Below are the code and all the weights of a small trained network. Each question names an input and a class and asks about switching units off, where a switched-off unit gives its printed mean instead of its output.

import numpy as np


def w(rows, s, z=0):
    codes = np.array(rows[::2]) - 128.0
    scale = np.full(codes.shape[1], s)
    scale[-1] = z or s
    return codes * scale


def f(y):
    return y / 2 * (1 + np.tanh(0.7978845608 * (y + 0.044715 * y**3)))


def log_softmax(a):
    a = a - a.max(-1, keepdims=True)
    return a - np.log(np.exp(a).sum(-1, keepdims=True))


def net(x, mask):
    res = np.array(x, float).reshape(1, 5) / 4 @ E
    y = f(res @ A[0][:, :-1].T + A[0][:, -1])
    res = res + np.where(mask, y, B[0][:, -1]) @ B[0][:, :-1]
    return log_softmax(res[-1] @ U[:, :-1].T + U[:, -1])


A, B = {}, {}
E = w([
[58,122,184,168,161,138,196,110,170,158,88],'x0',
[180,75,178,79,158,142,70,128,200,160,159],'x1',
[4,105,120,40,84,208,154,195,145,121,177],'x2',
[131,72,29,154,113,142,159,123,167,141,130],'x3',
[108,127,151,136,93,103,151,71,97,189,197],'x4',
],0.013)
A[0] = w([
[137,81,38,148,89,168,175,111,186,141,137,108],'neuron 1',
[167,68,55,180,127,87,138,84,170,145,102,111],'neuron 2',
[174,130,149,172,93,56,156,23,80,231,203,124],'neuron 3',
[168,68,163,105,142,187,110,128,199,185,172,129],'neuron 4',
[134,210,209,115,141,85,109,116,119,79,126,113],'neuron 5',
[57,127,97,62,82,236,156,171,168,123,175,2],'neuron 6',
[112,147,177,209,210,92,181,86,192,182,61,121],'neuron 7',
[227,161,73,131,101,94,61,131,78,107,172,135],'neuron 8',
[184,150,102,150,212,102,99,184,162,78,2,109],'neuron 9',
[67,236,68,199,75,132,194,136,49,82,97,108],'neuron 10',
[154,93,170,89,181,124,78,115,178,158,135,108],'neuron 11',
],0.0082,0.0049)
B[0] = w([
[45,249,175,95,61,172,61,81,81,216,81,185],'neuron 1',
[149,175,234,75,115,163,35,61,90,175,41,190],'neuron 2',
[119,4,167,99,55,174,216,185,65,106,84,254],'neuron 3',
[227,175,71,213,33,119,127,191,167,167,158,223],'neuron 4',
[123,212,175,110,103,157,28,104,31,225,14,208],'neuron 5',
[171,81,253,97,177,141,140,10,96,13,193,244],'neuron 6',
[65,162,163,58,181,11,132,131,223,15,188,241],'neuron 7',
[56,159,156,50,194,9,109,135,239,51,245,238],'neuron 8',
[132,11,154,83,42,196,215,168,34,94,151,234],'neuron 9',
[221,143,54,231,75,117,129,153,192,125,163,247],'neuron 10',
[180,167,70,239,24,105,129,151,130,150,168,210],'neuron 11',
],0.0073,0.012)
U = w([
[177,87,153,129,155,109,137,63,111,97,130,119],'0',
[195,169,77,244,96,115,134,153,167,141,138,98],'1',
[36,157,115,69,141,71,129,159,223,104,177,116],'2',
[103,20,118,96,84,188,183,200,76,132,120,119],'3',
[122,228,144,116,123,152,67,77,83,184,62,149],'4',
[130,123,98,123,167,114,146,139,160,152,124,252],'5',
[106,72,45,148,229,121,100,131,112,210,94,50],'6',
[124,99,38,128,253,118,123,118,110,216,98,65],'7',
],0.016,0.019)

Each question gives the input, the list of numbers given to net, and the class t.
The units are the neurons (one row each of A and B). Each row of codes is followed by its name. A weight is (code - 128) times the scale printed after its matrix; where a second scale follows, it is the last column's (A, B and U).
mask holds one flag per neuron, in row order. A switched-off neuron (its flag False) gives its mean, the last column of its row in B, instead of its output. The means were averaged over made-up inputs and are rounded, as every weight is.
A unit's drop is (log p(t) with every unit on - log p(t) with that unit switched off) / (log p(t) with every unit on - log p(t) with every unit switched off).
The circuit of an input: a set's keep is (log p(t) with only the set's units on - log p(t) with every unit switched off) / (log p(t) with every unit on - log p(t) with every unit switched off). Starting from all 11 units, units are removed one at a time, each time the one whose removal leaves the highest keep (on an exact tie, the one counted first), for as long as the keep stays at least 0.8.
circuit, biggest first: the units of the circuit, biggest drop first
k most important neurons: the k neurons with the biggest drops, biggest first
drop of u: that unit's drop, to one decimal
input [7,-6,-2,3,2], class 2: circuit, biggest first : [neuron 7]
input [-7,-7,-8,4,6], class 0: circuit, biggest first : [neuron 8; neuron 3; neuron 2]
input [-8,-8,5,-4,1], class 1: 2 most important neurons : [neuron 10; neuron 7]
input [-7,-3,-6,8,6], class 4: 3 most important neurons : [neuron 2; neuron 1; neuron 7]
input [4,2,8,-8,5], class 0: 2 most important neurons : [neuron 6; neuron 1]
input [7,0,-1,-6,-8], class 3: 3 most important neurons : [neuron 9; neuron 8; neuron 5]
input [-7,5,-2,0,2], class 2: 2 most important neurons : [neuron 8; neuron 10]
input [5,-4,-6,8,7], class 4: 2 most important neurons : [neuron 2; neuron 1]
input [5,-5,-3,7,7], class 3: 3 most important neurons : [neuron 3; neuron 5; neuron 8]
input [6,7,-2,-7,-8], class 3: 3 most important neurons : [neuron 9; neuron 10; neuron 8]
input [-1,1,-3,2,-1], class 5: 4 most important neurons : [neuron 6; neuron 3; neuron 5; neuron 7]
input [-4,-8,0,-4,8], class 1: 2 most important neurons : [neuron 10; neuron 9]
input [-4,-2,6,5,-2], class 0: 2 most important neurons : [neuron 6; neuron 3]
input [2,5,-5,7,-4], class 4: circuit, biggest first : [neuron 2]
input [-8,1,-2,7,5], class 2: 2 most important neurons : [neuron 8; neuron 5]
input [5,-8,6,0,-7], class 1: 2 most important neurons : [neuron 10; neuron 3]
input [8,-4,8,-3,-8], class 0: drop of neuron 8 : 0.2
input [-4,8,0,7,7], class 1: drop of neuron 9 : 0.2
input [1,-4,-2,4,6], class 3: drop of neuron 9 : 0.0
input [2,-2,-4,-2,-5], class 3: circuit, biggest first : [neuron 9]
